Here is a tiny trained network, its code and every weight. The questions are about switching its units off for an input and a class, where a switched-off unit gives its printed mean instead of its output.

import numpy as np


def w(rows, s, z=0):
    codes = np.array(rows[::2]) - 128.0
    scale = np.full(codes.shape[1], s)
    scale[-1] = z or s
    return codes * scale


def norm(h):
    return h / np.sqrt((h * h).mean(-1, keepdims=True) + 1e-5)


def f(y):
    return np.maximum(y, 0)


def log_softmax(a):
    a = a - a.max(-1, keepdims=True)
    return a - np.log(np.exp(a).sum(-1, keepdims=True))


def net(x, mask):
    res = np.array(x, float).reshape(1, 7) / 4 @ E
    u = 0
    for l in range(2):
        y = f(norm(res) @ A[l][:, :-1].T + A[l][:, -1])
        res = res + np.where(mask[u : u + 6], y, B[l][:, -1]) @ B[l][:, :-1]
        u += 6
    return log_softmax(norm(res)[-1] @ U[:, :-1].T + U[:, -1])


A, B = {}, {}
E = w([
[72,118,84,176,37,119,214,159,146,141],'x0',
[100,79,113,55,169,159,146,115,109,139],'x1',
[148,138,158,57,168,213,125,217,135,93],'x2',
[176,175,254,190,93,226,101,189,126,150],'x3',
[127,43,46,104,211,139,197,66,50,176],'x4',
[38,57,129,102,213,47,105,72,183,174],'x5',
[109,125,132,57,91,149,129,70,122,97],'x6',
],0.0073)
A[0] = w([
[115,86,3,71,78,136,177,224,189,100,53],'0.n1',
[184,46,28,106,45,169,198,104,141,118,162],'0.n2',
[53,54,111,36,253,147,55,162,145,179,184],'0.n3',
[134,119,163,159,116,52,65,153,125,181,252],'0.n4',
[153,103,100,89,126,111,147,83,55,141,117],'0.n5',
[138,109,155,151,160,195,99,158,176,66,135],'0.n6',
],0.0078,0.0028)
B[0] = w([
[42,213,29,28,86,71,106,186,84,63,188],'0.n1',
[175,156,85,207,172,81,89,137,42,70,201],'0.n2',
[57,67,150,36,215,154,160,117,197,254,254],'0.n3',
[88,107,199,136,52,130,123,81,140,121,187],'0.n4',
[204,140,132,129,142,168,195,117,118,185,179],'0.n5',
[213,91,161,24,110,77,146,163,121,61,173],'0.n6',
],0.008,0.0094)
A[1] = w([
[120,87,116,128,154,130,149,163,172,170,152],'1.n1',
[137,166,157,102,112,105,102,194,138,142,186],'1.n2',
[88,158,108,132,163,96,103,167,108,124,79],'1.n3',
[92,165,132,162,86,98,110,58,175,133,177],'1.n4',
[150,132,96,182,141,150,151,112,114,133,20],'1.n5',
[139,139,3,134,108,115,66,178,131,137,1],'1.n6',
],0.012,0.0027)
B[1] = w([
[139,90,125,67,93,99,92,61,126,94,251],'1.n1',
[193,135,202,140,120,124,84,206,128,56,254],'1.n2',
[81,115,102,131,126,109,172,174,190,83,189],'1.n3',
[101,108,105,197,107,116,122,145,183,196,236],'1.n4',
[159,211,122,116,155,194,103,2,122,135,163],'1.n5',
[53,168,106,148,102,135,199,130,78,107,218],'1.n6',
],0.009,0.0056)
U = w([
[193,142,56,172,165,226,174,73,47,140,29],'0',
[61,155,45,105,82,91,179,181,80,54,114],'1',
[71,88,176,255,42,58,78,81,207,168,3],'2',
[189,124,216,81,96,236,61,211,165,64,203],'3',
[67,10,146,28,200,133,136,72,181,180,217],'4',
],0.0085,0.0028)

Each question gives the input, the list of numbers given to net, and the class t.
The units are the neurons (one row each of A and B). Each row of codes is followed by its name. A weight is (code - 128) times the scale printed after its matrix; where a second scale follows, it is the last column's (A, B and U).
mask holds one flag per neuron, layer by layer. A switched-off neuron (its flag False) gives its mean, the last column of its row in B, instead of its output. The means were averaged over made-up inputs and are rounded, as every weight is.
A unit's drop is (log p(t) with every unit on - log p(t) with that unit switched off) / (log p(t) with every unit on - log p(t) with every unit switched off).
The circuit of an input: a set's keep is (log p(t) with only the set's units on - log p(t) with every unit switched off) / (log p(t) with every unit on - log p(t) with every unit switched off). Starting from all 12 units, units are removed one at a time, each time the one whose removal leaves the highest keep (on an exact tie, the one counted first), for as long as the keep stays at least 0.8.
units of the circuit, in order: the units of the circuit, biggest drop first
unit that matters most: the unit with the biggest drop
k most important neurons: the k neurons with the biggest drops, biggest first
k most important neurons of layer l: the k neurons of layer l with the biggest drops, biggest first
drop of u: that unit's drop, to one decimal
input [6,4,-6,1,0,6,3], class 2: units of the circuit, in order	[1.n4, 0.n3]
input [2,-8,-1,-2,6,-6,3], class 0: unit that matters most	1.n5
input [6,3,-5,-1,5,-2,8], class 0: units of the circuit, in order	[0.n5, 0.n2]
input [1,3,-6,0,4,1,-3], class 0: 3 most important neurons of layer 0	[0.n2, 0.n5, 0.n3]
input [1,7,-7,1,-5,5,1], class 2: 2 most important neurons	[1.n4, 0.n4]
input [8,8,2,8,8,1,7], class 0: units of the circuit, in order	[0.n2, 0.n5]
input [7,8,-1,2,8,-2,-4], class 0: 3 most important neurons	[0.n5, 1.n5, 0.n2]
input [0,6,3,-3,8,-7,3], class 0: 2 most important neurons	[0.n5, 0.n2]
input [7,6,8,-4,2,0,-6], class 1: 3 most important neurons	[0.n1, 0.n2, 1.n6]
input [0,-1,-5,-6,2,-2,1], class 0: 2 most important neurons	[0.n5, 1.n5]
input [8,2,8,7,7,0,2], class 1: 2 most important neurons	[0.n1, 0.n2]
input [3,3,3,-5,-6,2,7], class 1: drop of 0.n1	0.8
input [8,-3,8,-1,4,5,3], class 1: drop of 0.n1	1.6
input [-5,-8,-5,-7,-2,-5,-1], class 2: drop of 0.n1	0.1
input [-4,-8,-5,-1,-2,-6,7], class 2: units of the circuit, in order	[1.n4]
